grid =
[[-34 -13  12  10  16 -24 -17   2   9]
 [  7 -13 -10  -9  16   0 -22  -6   3]
 [ -4 -21   0 -22   4  10  22   1 -10]
 [-17  12 -19  11 -11  -2  -5  10  26]
 [-14  18   5  13  -1 -16   3 -13  17]
 [-12 -17  -3 -22   1 -28 -17 -10   4]
 [-30 -11  11 -15  14  -9  -9  20  12]
 [ 24  15  -2  -5  -4 -18 -12 -23  23]
 [ 10  -4  -2  -8   3 -20 -23 -10  -1]
 [  0 -14  24   0  10  16  20  23 -10]
 [ 26  13  13 -20 -10  16  17   3  -9]
 [-14  40   1  33   5  10  12  14  22]]
Rows and columns are numbered from 0.
The top entry of the column that holds the largest entry: -13
The entry in row 2 and column 0: -4
The bottom-left entry is -14
What is the entry in the bottom-right corner?
A: 22
What is the entry at row 2, column 1?
A: -21
The entry in the top-left corner -> -34
What is the entry in row 1 and column 0?
A: 7
What is the bottom entry of the column that holds the largest entry?
A: 40
The entry in the top-right corner -> 9
What is the entry at row 2, column 2?
A: 0
What is the entry directly below -6?
A: 1
What is the entry in row 0 and column 2?
A: 12
What is the entry at row 1, column 2?
A: -10

X = [ 51 161 151 198  63  83  82 155  11 209 115 139 156  68]
The 1st entry: 51
Find the third entry from the left.
151
The fifth entry -> 63
The first entry from the right is 68
Find the second entry from the right.
156

Read these off the array that follows. Counting starts at 0.
1) Report the entry in row 1 and column 0.
2) Report the entry just left of -1.
3) Report the entry in row 0 and column 1.
4) Report the entry directly above -15.
5) Report the entry just left of the smallest entry.
6) Report the entry at row 0, column 2.
7) Report the entry in row 0 and column 0.
8) Report the entry directly below the smallest entry.
[[ -4  11 -37 -16  16  -8  22 -10  -2  -8 -39]
 [ 29  26   4  37 -15  51  14  10  -4  31  13]
 [ 28   3  17 -21 -21 -32 -50  14  11  26  25]
 [ -2 -27 -13 -17  24 -27  39 -23  10 -10 -51]
 [ 28  43  -3  23 -13  53  12  28  -4  30  13]
 [ 31  36  -6   5  -9  46  11  41  -1  23   7]]
1) 29
2) 41
3) 11
4) 16
5) -10
6) -37
7) -4
8) 13

Questions about the table below.
1) Give the last entry, reading row by row.
2) Give the largest entry in the last column.
3) Give the entry directly above the centre entry.
4) Give the entry just left of the centre entry.
5) Give the entry just left of -250.
6) Give the entry directly above the smallest entry.
7) Give the first entry in the row that holds the smallest entry.
8) Give the top entry of the column that holds the smallest entry.
[[-407   24 -502  263  277 -519 -171 -335   87]
 [-197   -3 -119 -266   65  163 -177  -50  438]
 [-407 -227 -222 -546 -284 -568   53  518  484]
 [-420  146 -301  205  157 -126  323 -335  806]
 [ -53 -216 -188  112 -249 -470    4  401    0]
 [-462  -41 -702 -578  456 -727   33  443   58]
 [-248 -121 -167   74 -389 -169  140   -1   -8]
 [-139 -224  176  498 -156 -236 -186 -265    7]
 [-235 -234  -95  -91  -93 -377  435  269  309]
 [  52 -252 -237 -557  281  164 -167  -52 -250]
 [-452 -445 -352  251  135  340  101 -459  -31]
 [-266 -901  -98   42 -120 -326  228 -191 -261]
 [-104  207 -497 -142  343  138 -252 -172  367]]
1) 367
2) 806
3) 456
4) 74
5) -52
6) -445
7) -266
8) 24

Questions about the row below.
1) The third entry from the right?
2) The entry just right of the smallest entry?
3) The third entry?
4) The 5th entry from the end?
5) The 2nd entry from the right?
[1.639, 11.465, 13.440, -6.807, -17.254, -12.019]
1) -6.807
2) -12.019
3) 13.440
4) 11.465
5) -17.254

W = (-31, -10, -6, -19, 2, -40, 22, 43, 8, -7)
Which number is the entry just right of 43?
Answer: 8
The first entry from the right -> -7
Which number is the 3rd entry from the left?
Answer: -6
Which number is the first entry from the left?
Answer: -31
The 2nd entry from the left -> -10
